In the rows, zero is written as 128.
Each row is followed by its class.
[129 125 123  95 159 142 120 103 102 142 121 183 252 119 169 152 144 101
 133 122 131 128 148  98 125 116 137 145 119 126 139 164 140 135 183 110
 112  68 111 113 123 176 159 133 154 139 152 128 117 122 116] => C
[100 102 158 202  43  73 169 156 232 114  78  79 252 141 110  94  74 167
 224 219 153  68  93  99 182 174 155  18 127 148 166 105  85  68  65  90
 159 240 152 208 186  31 121 206 133 140  38  97  83 134 106] => Y
[114 121 117  98 173 126 122  87 209 119 135 125 141 100 134 107 144 107
  89 136 115  88 143 141 118 147 127 200 136 120 124 152 122 127 128 145
  98  98 120 136 200 194 104  71 108 145 112 136  94  97 140] => W
[102 124 109 144 121 132 150 158 135 142  86 164 128  92 164 122 137 166
 145 111 145 149 118  93 146 148 137 146 130 140  79 115 143 111  96  68
 149 125 113 122 148 135 111 139 141 104 135  95 135 112 111] => Y
[113 109 142 130 127 119 113  88 142 140  99 134 154 148  88 112 112 138
 151 159 120  55 125 128 118 131  99  51 121 149 158  95 109 130 149 140
 132 153 126 157 137 102 151 175 124 106 128 137 147 159 119] => Q
[147 142 145 136 105 128 139 143 104 144  77 122 164 152 128 134 114 127
 143 154 136 123 115 118 132 116 143  74 107 123 143  94 113 129 116 122
 114 100 157 121 124 100 151 149 129 120 133 146 149 136 136] => Q
[109 110 116 146 148 119 129 109 236 107  92 131 168  90 137  96 129 150
 125 155 132  96 118 112 123 158 121 183 138 137 113  76 136 122  95 121
  93 110 110 157 220 154  98 112 111 119  97 122 109  97 127] => W
[127 117 128 129 131 142 121  71 170 135  75 144 159 127 123 116 114 120
 133 150 124  95 144 133 124 125 137 118 109 147 134 101 119 124 139 134
 143 132 120 147 151 137 148 150 118 111 124 139 116 131 104] => Y
[110 115 130 150 151 105 104  97 180 121 108 160 158 149  99  98 107 111
 106 179 122  47 136 154 133 123 106  81 126 141 194  97  91 141 148 160
  95 128 141 193 175 111 127 147 115 111  97 161 121 129 130] => Q
[130 129 123 122 117 146  87 102 122 130  70 157 147 158  89 114 115 119
 123 151  95 130 135 144 114 110 108  85  92 147 151  55 127 161 123 149
  90 125 118 132 129  97 154 153 136 116 134 162 175 164 115] => Y
[118 124 130 140 145 111 116  80 190 132 120 121 123 145 122 116 136 119
 115 157 122  51 141 155 114 129 101  81 141 138 164 120 123 129 152 174
 115 139 119 152 141 137 150 158  92 126 121 146 137 126 137] => Q
[113 129 128  93 125 133 128  92 172 123  75 137 187 119 141  80 121 139
 110 136 131 116 131 111 127 144 148 169 117 128 109  78 133 143 114 118
 109  93 116 146 186 158 113 114 108 120 118 134 114 115 157] => W
[103 117 117 105 115 122 101  74 176 147  67 168 208 155 109  97 113 127
 117 169 115  63 150 119 115 155 100 103 116 146 122  44 120 154 119 134
 113 125 116 140 190 167 188 146 119  93 130 149 143 183 108] => Y
[110 121 117 145 146 130 118 107 190 126 122 138 136 117  99 103 111 104
  93 155 124 115 124 156 135 177 126 171 119 120 167  73 114 133  81 145
  93 134 123 131 191  96  98 104 125 117  65 124 115 126 146] => W
[117 118 131 140  96 113 138 116 183 132 120 115 174 149 129 108 128 144
 154 162 133  45 125 142 137 151 110  83 134 141 145 124 119 117 130 139
 141 171 122 156 152 116 140 154 103 125 106 122 119 153 104] => Q
[105 123 123 130 142 113  96  96 158 143  93 204 157 153  94 106 116 128
  94 163 115   6 180 161 118 120  81  65 123 150 180  64 115 176 163 158
  99 101 125 141 172 116 127 161 113 102 146 171 165 150 140] => Y
[117 101 117 108 165 146 127  95 186 129  34 239 152  95 167 120 138 125
 121 156 137  99 145 129 119 133  99 139 117 138 114  75 163 149 140 126
  89  79  92 143 222 172 139 170 135 107 128 142 133 104  95] => C
[131 114 143 185 128 126 134 115 170 124  98 106 146 106 116 119 122 114
 125 163 130 110  42 147 117 139 128 132 115 130 147  74 130 111  92 152
  88 116 126 153 157 103 122 141 115 110 115 149 155 118 146] => Y
[125 111 131 174 118 115 137 132 149 125  96 130 151 133  96 113 109 113
 132 163 113 104 134 148 130 138 122  80 103 135 163  78  84 139 112 144
 114 145 126 171 147  87 135 151 116 105 118 157 169 145 119] => Q
[108 103 121 119 156 116 113  97 190 130 119 167 143 127 140 123 133 120
 117 149 133  61 149 144 124 134 126 125 135 142 150 124 117 147 151 150
 102 127 100 111 186 147 180 152 125 131  97 134 104 110 128] => C
[118 117 121 157 106 120 138 107 133 107 119  47 129 129 169 107 128 124
 178 139 121 105 138 145 125 129 143 120 125 144 126 114 120  97 107 152
 172 201 150 145 124 109 148 145 108 135 112 126 126 150 127] => Q
[114 134  95 129 135 139  80 120 132 139  93 161 139 132  95 109 119 118
  84 141 105  83 149 165 133 116  79 110 104 147 130  45 122 176 120 157
  98 119 119 133 141 105 123 145 108 138 138 162 171 182 121] => Y
[128 126 122 105 149 151 107  97 142 128 106 174 143 129 130 138 123 101
 127 143 117 136 148 123 127 113 121 136 120 139 156 131 115 147 140 133
 114 120 112 126 163 178 137 135 145 123 118 140 102 107 114] => Y
[115 141 125 129 122 125 139 126 186 135 101 148 185 111 196 106 127 135
 109 152 148  82 102 120 133 156 122 159 151 122 130 105 135 135 109 129
 113 110 125 152 186 147 130 129 112 109 106 126 105 123  97] => W
[113 109 134 153 118 116 107  91 199 127  99 132 166 158  98 107 121 115
 122 185 123  35 135 160 120 137 110  55 123 171 190  95 110 131 134 158
 119 185 131 163 165  94 143 161 100 134 103 148 142 163 120] => Q
[124 126 125 131 118 140 112  81 153 126  61 146 139 129 120 107 128 145
 142 163 125  77 138 138 107 141 116  95 106 142 114  52 141 137 122 146
 109 123 110 140 146 131 156 164  86 120 136 147 164 143 109] => Y

Each row is followed by its class. Each block has new classes.
[ 91 108 127 161  97 182 105 160 135 111 130 136 169 109 111 151  82 111
 146 147 136 159 130  92 128  81 124 132 122 127 143 106 135 176 140 107
 158 147  99 124  79 130 138 167 172 132 112 127 158 141  80] => J128
[111  97 122 163 120 110 105 151 136 137 126 132 127 108 138 110 147 173
 135 142 108 132 128 116 141 122 122 112 120 125 150 124 148 132 115 121
 161 139 115 145 125 152 113 143 176 118 121 116 143 170 118] => J128
[159 143 113  98 126 112 129  96 113 132 122 120 150 148 136 141 119 125
 110 123 147 145 101 156 128 110 109 118 133 135 115 150 144 126 139 131
 124 113 147 119 126 136 128 119 134 126 130 120  96 174 149] => J134
[114 130 136 150 117 155 156 160 136 120 138 133 121 122 124 131 126 109
 141 130 124 133 135 100 130 117 148 127 130 127 125 129 102 132 116 126
 143 143 116 114 119 126 148 159 136 129 125 145 153  78 130] => J128
[151 140 107  87 111 155 154  97 125 117 134 124 161 137 136 170  75 133
  92 122 105 148 112 149 130 122 105 129 145 125  99 149 134 105 173 136
 129 144 134 118 142 127 144 115 124 114 122 127 103  99 152] => J759
[159 134 114 108 120  94 132  99 118 137 122 122 131 150 145 122 145 137
 110 121 138 144 102 148 134 111 104 110 130 138 118 161 136 108 121 134
 129 113 153 122 141 141 126 116 148 124 134 118  96 170 167] => J134
[166 143 117  63 116 162 204 148 122 114 146 121 115 150 145 172  92 150
 101 111  62 136 133 133 147 115 126 113 147 127  82 200  93  83 140 155
 141 144 130  91 161 140 156 131 100 113 123 148 119   2 216] => J134
[169 158 110  61 101 119 165  91 104 136 139 105 138 155 134 145 114 132
 118 111 117 139  97 143 133 116 118 132 138 119 111 166 136  98 168 147
  98 102 147  96 139 113 116  99 119 128 143 122 109 166 173] => J134
[140 126 116 122 108 154 117 117 134 120 125 132 159 125 131 149 103 134
 119 128 122 154 118 123 128 102 116 126 130 135 132 137 138 135 146 125
 147 129 131 135 125 134 131 131 167 117 133 120 116 132 130] => J759
[146 159 118  71  92 154 157  83 118 126 141 112 152 149 129 161  90 116
 120 116 115 150  96 140 129 113 115 145 135 112 116 146 128 104 162 150
  91 112 144  91 136 110 120 123 130 120 137 125 114 154 154] => J134
[157 129 108 101 135 127 118 103 131 121 118 129 156 136 140 154  96 151
  92 127 118 142 123 160 135 117  99 116 137 137 115 153 143 115 155 137
 143 132 145 147 148 151 132 115 138 110 129 114  90 115 153] => J759
[177 135 111  99 113  99 117 104 117 136 119 114 139 137 142 133 136 162
 110 122 125 139 105 133 140 106 120 123 128 142 130 156 156 126 127 129
 125  87 149 143 147 140 103  94 166 115 154 122 102 174 154] => J759
[129 153 132  78  94 165 164 135 120 131 147 114 111 142 123 145 116 129
 147 112  96 130 128 111 145 118 142 144 133 111 130 149 102 120 123 150
 103 103 125  79 129 121 106 142 117 127 142 136 150 115 158] => J244
[147 124 116 122 142 111 122 104 134 131 128 129 141 134 146 127 126 137
 107 134 126 136 107 151 131 127 107 114 138 137 118 144 135 104 139 135
 140 140 144 129 137 147 138 134 148 113 121 117 103 138 150] => J759
[155 136 115 103 122 114 127  98 129 132 126 122 136 134 145 136 134 150
 108 122 111 136 107 145 136 122 117 126 131 128 124 155 133 103 132 142
 126 114 152 133 165 138 117 113 158 107 146 115  97 145 162] => J759
[156 140 111 102 110 128 174 104 113 117 134 118 150 142 135 150 103 100
 108 120 139 145  96 137 116 123 113 118 150 135  90 150 129  97 155 130
 124 152 133 111 128 104 173 115 116 128 121 133 104 104 155] => J134
[161 120 110 122 128 134 125  98 135 116 122 129 169 129 145 153  96 130
  96 132 123 153 105 151 122 107 103 114 137 140 110 147 140 111 158 126
 148 152 143 145 145 137 151 129 167 110 126 115  90 117 147] => J759
[161 131 104 101 133 106 136 100 116 133 125 123 139 130 147 138 114 151
  96 123 121 137 108 158 131 121 105 109 136 131 110 159 144 102 140 137
 137 128 142 125 147 146 129 119 133 115 124 119  95 148 166] => J759
[144 129 125 137 127 126 170 144 122 116 127 127 127 140 129 133 132  94
 124 119 151 135 123 113 120 111 139 107 137 144  96 147 110 126 116 122
 137 150 128 115 113 118 175 140 121 146 121 144 127  69 150] => J793
[147 129 121 129 122 117 173 115 121 121 136 122 132 139 131 128 131  90
 120 119 148 135 102 131 117 132 143 107 146 131  95 135 114 102 131 128
 127 156 139 112 132 108 176 132 125 138 122 138 115  96 158] => J793
[ 84  87 128 206 136 137  86 150 146 118 118 148 153 101 122 120 119 113
 139 156 152 150 126 116 123 108 120 110 121 135 145  99 143 161 126 101
 179 171  96 151  94 149 155 175 180 131  97 123 140 143  77] => J128
[146 135 126 124 144 135 152 128 127 120 127 131 130 144 132 141 120 101
 117 119 139 137 125 137 130 115 135 108 138 142  98 151 106 116 121 132
 140 146 142 117 133 135 165 148 117 129 113 142 108  66 159] => J793
[158 137 117 104 122 129 179 128 112 118 129 121 133 151 134 145 116 101
 113 116 136 142 114 131 125 105 136 106 143 143  88 164 112 110 129 130
 134 143 139 105 125 124 167 134 114 135 120 144 114  65 173] => J793
[151 127 122 130 136 104 197 148 112 119 133 125 113 151 138 127 146 101
 116 115 134 138 110 127 123 114 145  87 146 145  82 175 100  94 106 130
 153 164 131  97 124 133 191 157 111 139 110 152 121  57 187] => J793
[ 79  77 118 218 107 141  84 150 151 113 121 143 179  85 120 125 106 111
 140 160 151 162 112  96 112  97 112 120 124 131 149  81 155 166 142  94
 185 179  95 163  85 132 160 167 220 128 101 112 148 177  57] => J128
[140 138 127 113 110 122 163 112 122 126 138 119 126 133 131 132 132 113
 129 115 123 134 109 125 124 134 136 135 138 118 116 134 117 104 137 135
 111 131 138 112 138 103 142 120 127 131 135 132 125 124 144] => J793
[125 109 131 162 126  87 181 191 104 130 137 124 101 131 120  99 185 112
 149 124 147 125 128  86 118 118 166  94 136 141 113 149 113 132  77 110
 153 153 100 107  95 121 171 147 113 159 109 156 167  89 141] => J930
[164 134 111 105 141 107 125 110 118 130 119 125 136 146 140 140 129 147
 105 125 130 134 115 143 134 117 111 105 131 142 112 159 136 117 126 131
 136 119 146 132 142 151 124 117 133 119 131 122  97 136 162] => J759
[148 129 113 103 133 135 150 118 118 125 127 123 138 140 143 147 104 145
 100 125 104 146 116 153 135 124 108 115 138 130 102 162 132  99 147 139
 145 150 130 115 144 144 145 132 123 114 114 123 105 101 167] => J759
[125 129 131 135 135 136 161 145 133 122 135 134 114 134 130 130 134 107
 128 123 124 129 128 124 126 124 140 118 135 129 109 143  99 114 112 133
 140 147 125 110 133 134 157 159 119 128 116 142 127  70 156] => J793
[102 104 137 170 121 120 152 182 126 128 136 132 105 112 121 108 158 120
 152 134 131 127 134  89 124 120 151 108 122 129 129 129 111 136 100 116
 157 155 101 115 105 133 151 171 137 141 111 147 164 102 123] => J128
[164 141 124 118 146 104 163 145 107 128 121 126 118 157 133 128 146 101
 116 117 154 132 123 133 127 109 143  94 138 152  93 174 108 124 101 123
 136 134 137 109 117 138 161 142 106 146 112 142 111  83 173] => J793
[137 113 113 138 120 114 174 152 115 123 136 127 125 131 134 131 133 124
 131 125 121 137 120 117 123 114 135  99 143 139 100 154 124 110 122 122
 157 169 115 118 118 125 174 139 129 138 113 141 133  84 152] => J793
[143 132 135 128 152 120 159 155 115 124 125 133 110 147 126 129 142 101
 125 120 146 125 142 126 129 118 148  98 135 154 100 157 101 132  94 122
 145 137 130 108 116 140 159 150  90 147 114 154 124  58 159] => J793
[128 134 128 126 110 139 190 134 120 120 142 122 127 136 126 135 111  85
 129 119 131 135 109 121 116 131 138 124 147 121  93 139 103  98 130 133
 128 168 124  96 121 105 183 146 113 138 109 151 136  74 149] => J793

Each row is followed by its class. Each block has new classes.
[116 110  82 132 157 162 144 139 135 173 134 136 123 123 114 169 130 111
 136 118 143 141 122 137 103  90 217 132 155 158 131 136 150 151 134 119
 117 138 124 118 134 116  86 119 147 140 122 123 203 141 148] => (15)
[119 129 101 124 141 154  99 127 129 122 149 143 118 135 115 141 132 125
 130 136 139 106 134 125 113  79 159 131 146 155 134 144 126 112 119 123
 136 139 124 107 120 107 118 101 132 138 125 132 134 150 152] => (20)
[132 140 155 131  97  96 141 119  98 208 165 118 110 112 136 118 116 121
 125 130 105 124 118 149 142 182  66 138 113 114 124 140 144 149 126 122
 159 120 127 134 158 140 145 163 118 127 140 107  88  97 123] => (9)
[114  93  82 135 152 141 139 125 158 112 120 147 124 117 127 158 131 132
 132 116 160 161 133 194 118  99 205 141 153 163 136 161 126 150 148 134
 105 131 155 122 128 119  87 114 163 129 126 118 210 150 151] => (15)
[128 129  97 120 139 154 100 127 125 105 142 134 114 140 114 127 130 139
 131 143 136 120 140 132 122  92 145 135 163 159 130 150 136 106 122 133
 149 143 136 112 120 106 124 104 127 131 135 129 132 147 148] => (20)
[124 130 107 119 135 155  80 132 127 109 146 144 116 138 116 132 127 133
 125 138 143  95 139 121 128  87 131 132 140 167 129 137 136 111 111 129
 163 140 136 120 121 110 133 101 127 130 128 136  99 147 154] => (20)
[119 121  95 125 137 143 111 119 144 122 127 133 125 135 116 131 133 129
 131 136 141 109 128  81 109 108 171 126 160 163 136 140 137 121 141 124
 122 135 134 113 121 118 120 103 141 115 118 147 157 146 135] => (20)
[125 131 104  96 143 132  88 129 126 108 132 136 135 135 118 130 130 142
 126 137 133 119 141 122 124  96 150 136 151 148 123 140 130 102 122 133
 144 138 134 118 114 106 114 102 126 137 125 131 138 158 147] => (20)
[144 150 154 131  94  87 115 114 108 186 148 120 118 107 144  97 109 139
 117 125 103 134 126 157 161 198  86 142 106  91 115 117 125 129 114 136
 142 112 123 147 142 136 139 155 109 129 135 124  89 105 118] => (9)
[141  82 148 117 122 157 191 164 104  84 156 134 130 118 132 169 128 121
 132 122 144 183 132 232 130  89  86 116 126 135 170 168 119 166 111 122
  59 121 143 121 146 148 125 192 109 161 149  76 102 119 160] => (17)
[122  86 132 122 124 145 217 150 147 128 153 148 129 106 134 158 137 102
 141 110 162 195 130 241 118 106 127 115 133 138 168 168 107 178 139 113
  45 117 143 122 147 141 113 186 113 137 136  75 160 105 150] => (17)
[132  81 155 120 132 140 206 161 128  45 115 137 146 119 143 171 140 106
 141 108 157 188 124 206 120  90  97 114 114 117 158 138 103 161 121 124
  60 117 136 134 123 148 130 176 123 144 138  76 125 115 138] => (17)
